Below are the code and all the weights of a small trained network. Each question names an input and a class and asks about switching units off, where a switched-off unit gives its printed mean instead of its output.

import numpy as np


def w(rows, s, z=0):
    codes = np.array(rows[::2]) - 128.0
    scale = np.full(codes.shape[1], s)
    scale[-1] = z or s
    return codes * scale


def f(y):
    return y / 2 * (1 + np.tanh(0.7978845608 * (y + 0.044715 * y**3)))


def log_softmax(a):
    a = a - a.max(-1, keepdims=True)
    return a - np.log(np.exp(a).sum(-1, keepdims=True))


def net(x, mask):
    res = np.array(x, float).reshape(1, 7) / 4 @ E
    y = f(res @ A[0][:, :-1].T + A[0][:, -1])
    res = res + np.where(mask, y, B[0][:, -1]) @ B[0][:, :-1]
    return log_softmax(res[-1] @ U[:, :-1].T + U[:, -1])


A, B = {}, {}
E = w([
[107,142,127],'x0',
[89,198,111],'x1',
[242,157,138],'x2',
[174,129,222],'x3',
[133,221,223],'x4',
[162,189,157],'x5',
[107,254,139],'x6',
],0.0075)
A[0] = w([
[158,71,106,136],'n0',
[131,190,188,194],'n1',
[53,132,83,248],'n2',
[138,103,110,86],'n3',
[63,185,131,249],'n4',
[148,119,157,220],'n5',
[68,143,100,217],'n6',
[172,42,74,145],'n7',
[131,112,79,138],'n8',
[93,147,82,255],'n9',
[66,155,157,244],'n10',
[63,209,148,242],'n11',
[118,101,60,125],'n12',
[243,89,130,191],'n13',
[171,108,251,183],'n14',
[157,127,174,94],'n15',
[108,118,215,220],'n16',
[193,150,98,164],'n17',
],0.014,0.0051)
B[0] = w([
[91,218,200,186],'n0',
[82,123,77,233],'n1',
[199,171,78,239],'n2',
[105,134,249,137],'n3',
[141,94,44,225],'n4',
[217,68,88,180],'n5',
[167,135,70,203],'n6',
[187,80,199,237],'n7',
[156,237,144,169],'n8',
[223,180,65,214],'n9',
[183,162,34,205],'n10',
[102,153,2,245],'n11',
[163,198,174,196],'n12',
[144,77,134,230],'n13',
[63,41,91,255],'n14',
[133,158,192,159],'n15',
[128,58,23,211],'n16',
[192,170,140,174],'n17',
],0.006,0.0087)
U = w([
[174,69,99,133],'0',
[112,155,36,29],'1',
[162,197,116,172],'2',
[60,187,137,2],'3',
[177,170,129,192],'4',
[61,172,179,78],'5',
[148,102,8,186],'6',
[83,115,160,69],'7',
],0.012,0.0072)

Each question gives the input, the list of numbers given to net, and the class t.
The units are the neurons (one row each of A and B). Each row of codes is followed by its name. A weight is (code - 128) times the scale printed after its matrix; where a second scale follows, it is the last column's (A, B and U).
mask holds one flag per neuron, in row order. A switched-off neuron (its flag False) gives its mean, the last column of its row in B, instead of its output. The means were averaged over made-up inputs and are rounded, as every weight is.
A unit's drop is (log p(t) with every unit on - log p(t) with that unit switched off) / (log p(t) with every unit on - log p(t) with every unit switched off).
The circuit of an input: a set's keep is (log p(t) with only the set's units on - log p(t) with every unit switched off) / (log p(t) with every unit on - log p(t) with every unit switched off). Starting from the 12 units with the biggest drops (on a tie, the unit counted first), units are removed one at a time, each time the one whose removal leaves the highest keep (on an exact tie, the one counted first), for as long as the keep stays at least 0.8.
units of the circuit, in order: the units of the circuit, biggest drop first
k most important neurons: the k neurons with the biggest drops, biggest first
drop when u is switched off: that unit's drop, to one decimal
input [0,7,0,-3,3,-4,-7], class 2: units of the circuit, in order => [n14; n16; n11]
input [-8,-6,8,-3,-8,1,-6], class 0: most important neuron => [n13]
input [3,-1,8,-4,-7,-8,-5], class 0: 2 most important neurons => [n7; n13]
input [-6,-8,-8,0,-3,5,-2], class 0: units of the circuit, in order => [n7; n11]
input [3,-3,5,-7,2,0,3], class 2: 3 most important neurons => [n14; n16; n17]
input [-7,3,5,7,-8,-6,-5], class 0: 2 most important neurons => [n13; n7]
input [4,-8,4,4,-8,7,8], class 0: 2 most important neurons => [n13; n11]
input [-5,-8,-2,1,-3,3,-8], class 0: 2 most important neurons => [n7; n13]
input [8,-3,7,0,-4,-5,5], class 2: 2 most important neurons => [n14; n16]
input [4,-7,4,-1,-7,4,-2], class 4: drop when n0 is switched off => 0.2
input [5,-2,5,-5,1,6,-7], class 4: drop when n13 is switched off => -0.1
input [6,-8,5,-2,-3,2,5], class 4: drop when n16 is switched off => 0.2
